Below are the code and all the weights of a small trained network. Each question names an input and a class and asks about switching units off, where a switched-off unit gives its printed mean instead of its output.

import numpy as np


def w(rows, s, z=0):
    codes = np.array(rows[::2]) - 128.0
    scale = np.full(codes.shape[1], s)
    scale[-1] = z or s
    return codes * scale


def f(y):
    return y / 2 * (1 + np.tanh(0.7978845608 * (y + 0.044715 * y**3)))


def log_softmax(a):
    a = a - a.max(-1, keepdims=True)
    return a - np.log(np.exp(a).sum(-1, keepdims=True))


def net(x, mask):
    res = np.array(x, float).reshape(1, 6) / 4 @ E
    y = f(res @ A[0][:, :-1].T + A[0][:, -1])
    res = res + np.where(mask, y, B[0][:, -1]) @ B[0][:, :-1]
    return log_softmax(res[-1] @ U[:, :-1].T + U[:, -1])


A, B = {}, {}
E = w([
[59,130,139,32,71,60],'x0',
[156,79,132,70,236,77],'x1',
[137,248,83,151,158,36],'x2',
[254,167,200,69,81,139],'x3',
[124,133,140,128,131,129],'x4',
[129,128,129,128,128,128],'x5',
],0.0063)
A[0] = w([
[58,112,82,158,133,136,116],'N1',
[83,167,120,186,6,165,5],'N2',
[58,128,112,49,84,89,32],'N3',
[95,57,156,115,117,183,133],'N4',
[137,98,135,77,216,112,11],'N5',
[124,60,142,127,109,150,104],'N6',
[128,191,107,149,157,72,132],'N7',
[68,109,111,156,146,124,125],'N8',
[123,134,105,114,123,140,67],'N9',
[143,104,130,104,179,106,57],'N10',
[120,92,145,126,124,154,106],'N11',
[83,126,138,75,93,92,7],'N12',
[193,153,158,89,105,122,65],'N13',
[167,129,129,111,106,126,149],'N14',
[196,160,165,92,106,143,212],'N15',
[74,107,112,170,148,115,136],'N16',
[63,107,119,165,177,115,131],'N17',
[121,80,153,123,123,154,114],'N18',
[174,121,106,220,198,177,4],'N19',
[145,94,137,96,202,100,20],'N20',
[121,60,140,116,117,161,150],'N21',
[71,123,107,145,148,132,187],'N22',
[122,179,128,135,150,102,157],'N23',
[118,136,137,140,129,140,108],'N24',
[118,175,112,142,123,118,138],'N25',
[132,146,126,171,101,163,97],'N26',
[119,122,137,125,124,124,12],'N27',
[127,205,94,156,143,60,104],'N28',
],0.013,0.002)
B[0] = w([
[192,118,138,111,89,124,208],'N1',
[105,104,64,87,175,11,254],'N2',
[104,138,233,198,165,129,217],'N3',
[101,139,86,127,133,198,226],'N4',
[110,117,76,106,152,38,187],'N5',
[104,152,103,125,130,175,187],'N6',
[93,145,88,124,123,191,210],'N7',
[184,128,142,109,99,131,186],'N8',
[132,137,135,124,133,122,121],'N9',
[115,128,103,119,136,81,156],'N10',
[114,134,113,127,135,156,159],'N11',
[108,127,187,173,156,129,178],'N12',
[191,109,143,128,88,139,209],'N13',
[162,130,137,124,120,132,163],'N14',
[205,123,139,114,77,131,245],'N15',
[186,131,135,118,97,131,189],'N16',
[197,117,131,112,91,124,201],'N17',
[110,137,97,136,126,158,174],'N18',
[79,137,252,187,160,117,239],'N19',
[101,113,93,102,139,53,178],'N20',
[98,157,97,127,125,176,202],'N21',
[175,125,132,113,95,130,186],'N22',
[114,125,101,129,131,169,173],'N23',
[131,128,124,134,134,120,130],'N24',
[113,127,103,121,136,144,166],'N25',
[109,119,139,122,147,86,173],'N26',
[125,128,131,134,135,127,115],'N27',
[85,133,88,121,131,211,231],'N28',
],0.03,0.0064)
U = w([
[253,133,127,107,47,141,117],'0',
[72,193,36,128,148,239,98],'1',
[99,115,53,92,197,2,249],'2',
[106,159,245,240,188,125,37],'3',
],0.0073,0.0016)

Each question gives the input, the list of numbers given to net, and the class t.
The units are the neurons (one row each of A and B). Each row of codes is followed by its name. A weight is (code - 128) times the scale printed after its matrix; where a second scale follows, it is the last column's (A, B and U).
mask holds one flag per neuron, in row order. A switched-off neuron (its flag False) gives its mean, the last column of its row in B, instead of its output. The means were averaged over made-up inputs and are rounded, as every weight is.
A unit's drop is (log p(t) with every unit on - log p(t) with that unit switched off) / (log p(t) with every unit on - log p(t) with every unit switched off).
The circuit of an input: a set's keep is (log p(t) with only the set's units on - log p(t) with every unit switched off) / (log p(t) with every unit on - log p(t) with every unit switched off). Starting from the 12 units with the biggest drops (on a tie, the unit counted first), units are removed one at a time, each time the one whose removal leaves the highest keep (on an exact tie, the one counted first), for as long as the keep stays at least 0.8.
units of the circuit, in order: the units of the circuit, biggest drop first
unit that matters most: the unit with the biggest drop
top k neurons: the k neurons with the biggest drops, biggest first
drop when u is switched off: that unit's drop, to one decimal
input [6,3,-3,-4,1,-1], class 3: unit that matters most => N3
input [1,-3,-2,-2,-4,3], class 2: top 4 neurons => (N15; N28; N13; N2)
input [5,0,-5,-5,-2,-8], class 0: top 3 neurons => (N19; N1; N28)
input [7,5,3,5,5,-2], class 3: top 3 neurons => (N3; N2; N12)
input [-4,5,2,-2,0,3], class 2: top 3 neurons => (N3; N5; N20)
input [-1,0,6,5,7,8], class 1: top 2 neurons => (N28; N7)
input [6,-3,5,5,1,2], class 3: top 2 neurons => (N3; N12)
input [3,0,-2,1,-4,7], class 3: top 3 neurons => (N28; N7; N2)
input [6,3,-7,-3,0,-6], class 1: top 3 neurons => (N4; N19; N21)
input [-5,1,-1,-4,-1,-7], class 3: top 3 neurons => (N19; N15; N13)
input [7,1,8,6,-8,6], class 1: top 3 neurons => (N28; N7; N19)
input [-8,-3,1,-7,-4,0], class 3: top 4 neurons => (N19; N15; N13; N26)
input [-3,-7,7,-8,5,5], class 0: top 3 neurons => (N1; N17; N16)
input [8,6,7,-7,7,-7], class 3: units of the circuit, in order => (N3)
input [6,7,-8,-1,-7,6], class 1: top 3 neurons => (N4; N21; N2)
input [1,-8,-8,7,-3,-2], class 1: drop when N24 is switched off => 0.0
input [-2,7,3,6,-4,-5], class 2: drop when N10 is switched off => 0.4
input [-6,-4,-2,0,-4,1], class 3: drop when N19 is switched off => 0.9
